Here is a tiny trained network, its code and every weight. The questions are about switching its units off for an input and a target symbol, where a switched-off unit gives its printed mean instead of its output.

import numpy as np


def w(rows, s, z=0):
    codes = np.array(rows[::2]) - 128.0
    scale = np.full(codes.shape[1], s)
    scale[-1] = z or s
    return codes * scale


def f(y):
    return y / 2 * (1 + np.tanh(0.7978845608 * (y + 0.044715 * y**3)))


def softmax(a):
    e = np.exp(a - a.max(-1, keepdims=True))
    return e / e.sum(-1, keepdims=True)


def log_softmax(a):
    a = a - a.max(-1, keepdims=True)
    return a - np.log(np.exp(a).sum(-1, keepdims=True))


def net(x, mask):
    ids = ['γδθλπω'.index(c) for c in x.split()]
    T = len(ids)
    res = E[ids] + P[:T]
    u = 0
    for l in range(2):
        r = res
        for j in range(3):
            rows = slice(2 * j, 2 * j + 2)
            q, k, v = (r @ M[l][rows].T for M in (Q, K, V))
            z = softmax(np.where(np.tri(T) > 0, q @ k.T / 2**0.5, -1e9)) @ v
            o = O[l][rows]
            res = res + np.where(mask[u + j], z, o[:, -1]) @ o[:, :-1]
        u += 3
        y = f(res @ A[l][:, :-1].T + A[l][:, -1])
        res = res + np.where(mask[u : u + 4], y, B[l][:, -1]) @ B[l][:, :-1]
        u += 4
    return log_softmax(res[-1] @ U[:, :-1].T + U[:, -1])


Q, K, V, O, A, B = {}, {}, {}, {}, {}, {}
E = w([
[232,104,129,92],'γ',
[198,93,103,130],'δ',
[184,11,33,88],'θ',
[67,47,23,78],'λ',
[195,143,172,107],'π',
[177,145,142,176],'ω',
],0.011)
P = w([
[114,218,107,197],'0',
[197,105,184,50],'1',
[85,9,127,181],'2',
[179,149,144,97],'3',
[49,35,179,224],'4',
[198,159,114,115],'5',
],0.015)
Q[0] = w([
[108,190,124,84],'L0H0',
[127,111,134,172],'L0H0',
[56,97,128,84],'L0H1',
[2,99,86,126],'L0H1',
[83,178,76,141],'L0H2',
[95,125,133,49],'L0H2',
],0.0099)
K[0] = w([
[155,62,157,104],'L0H0',
[125,108,136,189],'L0H0',
[220,29,168,85],'L0H1',
[159,90,254,73],'L0H1',
[98,102,186,5],'L0H2',
[84,117,105,134],'L0H2',
],0.0081)
V[0] = w([
[128,237,1,65],'L0H0',
[143,180,128,225],'L0H0',
[67,122,210,230],'L0H1',
[178,82,127,172],'L0H1',
[2,220,139,100],'L0H2',
[199,220,208,37],'L0H2',
],0.0092)
O[0] = w([
[132,173,192,245,188],'L0H0',
[56,148,250,120,199],'L0H0',
[100,74,123,110,36],'L0H1',
[87,178,91,190,190],'L0H1',
[204,2,125,206,25],'L0H2',
[231,125,234,139,3],'L0H2',
],0.0086,0.0042)
A[0] = w([
[142,254,150,56,253],'L0N0',
[76,23,189,137,46],'L0N1',
[119,108,51,194,177],'L0N2',
[28,70,122,68,47],'L0N3',
],0.0093,0.0028)
B[0] = w([
[147,116,28,240,254],'L0N0',
[84,255,115,149,188],'L0N1',
[212,203,241,64,222],'L0N2',
[171,109,148,179,202],'L0N3',
],0.0091,0.0069)
Q[1] = w([
[181,207,138,132],'L1H0',
[82,206,175,171],'L1H0',
[155,109,158,233],'L1H1',
[246,133,131,65],'L1H1',
[106,181,160,71],'L1H2',
[163,120,138,126],'L1H2',
],0.014)
K[1] = w([
[27,92,192,207],'L1H0',
[156,197,165,183],'L1H0',
[47,153,194,255],'L1H1',
[52,163,16,86],'L1H1',
[119,89,151,147],'L1H2',
[158,117,161,99],'L1H2',
],0.0098)
V[1] = w([
[104,5,212,131],'L1H0',
[165,102,124,193],'L1H0',
[102,146,165,113],'L1H1',
[209,125,153,111],'L1H1',
[108,116,141,186],'L1H2',
[120,126,66,112],'L1H2',
],0.015)
O[1] = w([
[8,121,138,111,2],'L1H0',
[125,95,89,141,230],'L1H0',
[166,120,148,138,141],'L1H1',
[99,69,166,171,117],'L1H1',
[111,117,95,57,211],'L1H2',
[220,117,145,152,77],'L1H2',
],0.013,0.01)
A[1] = w([
[212,142,97,161,39],'L1N0',
[116,76,203,26,195],'L1N1',
[192,1,215,153,2],'L1N2',
[170,174,253,138,150],'L1N3',
],0.0097,0.0084)
B[1] = w([
[61,94,154,80,255],'L1N0',
[222,114,62,112,145],'L1N1',
[111,206,70,83,142],'L1N2',
[110,126,245,130,166],'L1N3',
],0.012,0.015)
U = w([
[200,42,112,132,239],'γ',
[255,227,79,142,224],'δ',
[159,115,150,69,2],'θ',
[185,141,147,175,203],'λ',
[105,58,140,117,45],'π',
[123,174,122,86,17],'ω',
],0.0085,0.0045)

Each question gives the input, a string of symbols that net reads in full, and the target symbol t.
The units are the heads (2 rows each of Q, K, V and O) and the neurons (one row each of A and B). Each row of codes is followed by its name. A weight is (code - 128) times the scale printed after its matrix; where a second scale follows, it is the last column's (O, A, B and U).
mask holds one flag per unit, layer by layer, with each layer's heads first. A switched-off unit (its flag False) gives its mean, the last column of its rows in O or B, instead of its output. The means were averaged over made-up inputs and are rounded, as every weight is.
A unit's drop is (log p(t) with every unit on - log p(t) with that unit switched off) / (log p(t) with every unit on - log p(t) with every unit switched off).
The circuit of an input: a set's keep is (log p(t) with only the set's units on - log p(t) with every unit switched off) / (log p(t) with every unit on - log p(t) with every unit switched off). Starting from the 12 units with the biggest drops (on a tie, the unit counted first), units are removed one at a time, each time the one whose removal leaves the highest keep (on an exact tie, the one counted first), for as long as the keep stays at least 0.8.
circuit, biggest first: the units of the circuit, biggest drop first
k most important neurons: the k neurons with the biggest drops, biggest first
k most important neurons of layer l: the k neurons of layer l with the biggest drops, biggest first
which heads matter: for each layer, one digit per head in row order, 1 if its drop is at least 0.15 and else 0, layers parted by /
input δ ω θ, target δ: which heads matter => 100 / 000
input λ λ ω, target λ: 3 most important neurons => (L0N2, L0N0, L1N0)
input δ λ λ ω, target γ: circuit, biggest first => (L1N0, L1H0, L0N0)
input ω λ δ λ λ, target ω: circuit, biggest first => (L0H0, L0N1)
input λ δ π λ λ γ, target γ: most important neuron of layer 0 => (L0N1)
input θ δ δ, target θ: 4 most important neurons => (L1N0, L1N3, L0N2, L0N0)
input γ λ θ ω, target γ: circuit, biggest first => (L1N0, L0N0, L1H0)
input λ δ δ, target λ: 4 most important neurons => (L0N2, L0N0, L1N0, L1N3)
input π γ ω, target π: circuit, biggest first => (L0H2, L1H1, L1H2)
input π λ λ δ, target γ: 2 most important neurons => (L0N2, L0N3)
input δ δ γ, target δ: circuit, biggest first => (L0H0, L1N0, L0N1)
input δ δ λ ω π, target δ: 2 most important neurons => (L0N1, L1N0)
input λ λ δ, target λ: which heads matter => 001 / 000
input π λ ω ω ω, target π: which heads matter => 111 / 110
input ω λ ω, target ω: circuit, biggest first => (L0H0, L0N1, L1H2)
input ω ω λ ω ω, target ω: circuit, biggest first => (L0N1, L0H0, L1H2)
input λ ω θ δ, target γ: which heads matter => 000 / 001
input δ γ π, target δ: 3 most important neurons => (L1N0, L0N1, L0N2)
input ω λ δ, target ω: 3 most important neurons of layer 0 => (L0N1, L0N0, L0N2)
input λ ω π δ θ, target λ: 3 most important neurons => (L0N0, L0N2, L1N0)
input ω γ δ π, target γ: 2 most important neurons => (L0N1, L0N3)
input ω ω π θ λ γ, target γ: 2 most important neurons => (L0N3, L0N1)
input θ ω λ λ ω, target θ: which heads matter => 101 / 100
input ω γ δ λ, target γ: which heads matter => 001 / 011
input θ ω δ, target θ: which heads matter => 001 / 100
input λ ω π λ θ, target λ: 2 most important neurons of layer 1 => (L1N3, L1N0)
input λ δ π, target λ: 4 most important neurons => (L0N2, L0N0, L1N0, L1N3)
input ω θ π, target ω: which heads matter => 101 / 101
input θ λ θ γ λ, target θ: 3 most important neurons => (L1N0, L1N3, L0N0)
input θ δ π, target θ: 4 most important neurons => (L1N0, L1N3, L0N0, L0N3)
